In the rows, 128 means zero.
Each row is followed by its class.
[149 131 141 126 151 130 136 114 142 145 128 139 112 129 115 128 124 125
 111 122 127 121 128 134 120 125 126 122 129 106 144 126 150 135 133 139
 104 120 118 120 117 140]
V
[138 132 156 123 124 136 107 132 136 127 105 144 124 137  99 111 130 121
 137 120 105 140 126 123 109 122 136 140 128  88 126 113 119 128 116 126
 120 141 128 128 126 125]
P
[149 140 149 118 134 159 127 116 136 151 124 133 115 129 102 130 127 138
 118 123 123 141 155 132 113  97 136 121 110 114 108 127 131 109 143 128
 120 137 123 116 108 133]
J
[186 116 158 142 157 179 134 122 138 178 118 151 123 143  79 122 128 147
  94 121 152  89 114 120 114  19 148 128 125 117 148 134 127 134 142 150
  98 132 104  76 113 121]
P
[141 119 146 198 134 112 244 171  74 109 167 178 104  90 214  95 156 148
  98  24 145  18 162 167 157 165 113 146 176 202 140  99 163 152 207 128
 125  92 172 125  97  15]
P
[116 195 114 136 100 137 122 143 116 108 113 132 146 121 133 135 142 135
 121 123 114  99 122 124 126 127 112 133 118 174 133 108 111 114 126 133
 153 144 157 124 119 108]
N
[107 110 127 141  98 136 126 144  98  84 131 117 106 121 153 120 152 137
 111 113 146  97 134 134 117 146 136 122 140 165 139 112 115 117 148 118
 225 131 131 132 123 105]
N
[140 141 139 117 116 132 127 114 128 159 121 127 137 145  94 127 145 117
 131 122 130 133 126 143  84 118 111 123 125 102 142 125 119 133 125 122
 115 134 144 130 113 117]
V
[157 136 160 128 137 141 132 126 133 125 108 140 121 143 110 112 124 161
 119 125 122 141 138 135 125  98 119 122 121 108 147 127 134 140 131 150
 113 107 121 122 110 194]
V
[170 139 156 109 128 153 118 109 150 190 108 140 110 133  79 124 116 115
 121 136 122 123 130 136 121  88 137 123 135  70 140 141 139 132 125 126
 101 114 106 106 108 144]
J
[175 108 207 127 140 153 108 111 148 175  96 143 116 128  49 163 125 161
 117 117 120 116 125 117 100  64 132 118 111  99 168 148 159 115 139 138
  96 148  48  88  87 121]
P
[173 125 187 120 146 148 129 104 157 188  85 142 116 135  59 152 125 126
 104 122 112 124 135 134  81  84 143 111 128  71 152 137 137 109 135 124
 100 140 111  96 104 149]
P
[147 126 136 122 142 124 152 110 134 149 125 138 122 127 106 122 120 110
 121 131 124 135 139 140 130 118 136 122 142  90 143 139 111 134 127 122
 119 127 113 127 133 139]
V
[150 148 155 100 140 134 117 112 146 155 140 119 124 137  82 134 108 121
 128 127 125 126 130 127 108 105 139 122 129  76 140 126 125 124 114 115
 130 126 108 113 117 141]
V
[ 97 123 107 187 108 117 210 157  75  63 185 142 147  98 241 101 150 160
 122  95 145  42 152 161 184 175 107 173 138 249 110 108 140 143 161 126
 152 105 140 134 118  52]
N
[158 127 148 131 128 144 122 117 131 146 107 130 129 120  97 129 121 143
 131 123 114 139 135 120 105 114 130 127 121  91 142 111 123 137 134 146
 109 124 116  97 124 144]
J
[129 143 144  55 127 130 131 112 252 142 116 149 133 146 122 132 132 115
 138 107 138 129 122 127  86 131 125 113 137  92 125 131 123 137 124 132
 124 214 120 129 128 131]
P
[124 123 197 153 122 121 137 141 104 118 138 127 129 122 151 128 154 133
 125 116 130  98 130 139 138 140 131 137 127 180 129 126 116 127 103 136
 149 124 140 126 131 114]
N
[168 126 169 132 145 158 140  80 140 171 123 161 111 121 124 121 128 129
  98 100 126  97 130 132  25  76 131 118 173 106 145 142 127 131 144 143
 116 120 126  94 104 108]
P
[167 122 143 130 146 122 131 135 138 171 129 155 130 115 120 127 106 125
 100 135 122  94 138 132 124  94 100 119 115 109 148 125 154 150 142 148
 101 131 145  53 122 156]
V
[168 137 163 107 154 124 118 104 144 176 127 147 126 143  73 140 122 129
 121 131 129 120 125 112  91  86 114 122 134  84 139 131 132 161 108 138
  93 133 114  96 106 147]
V
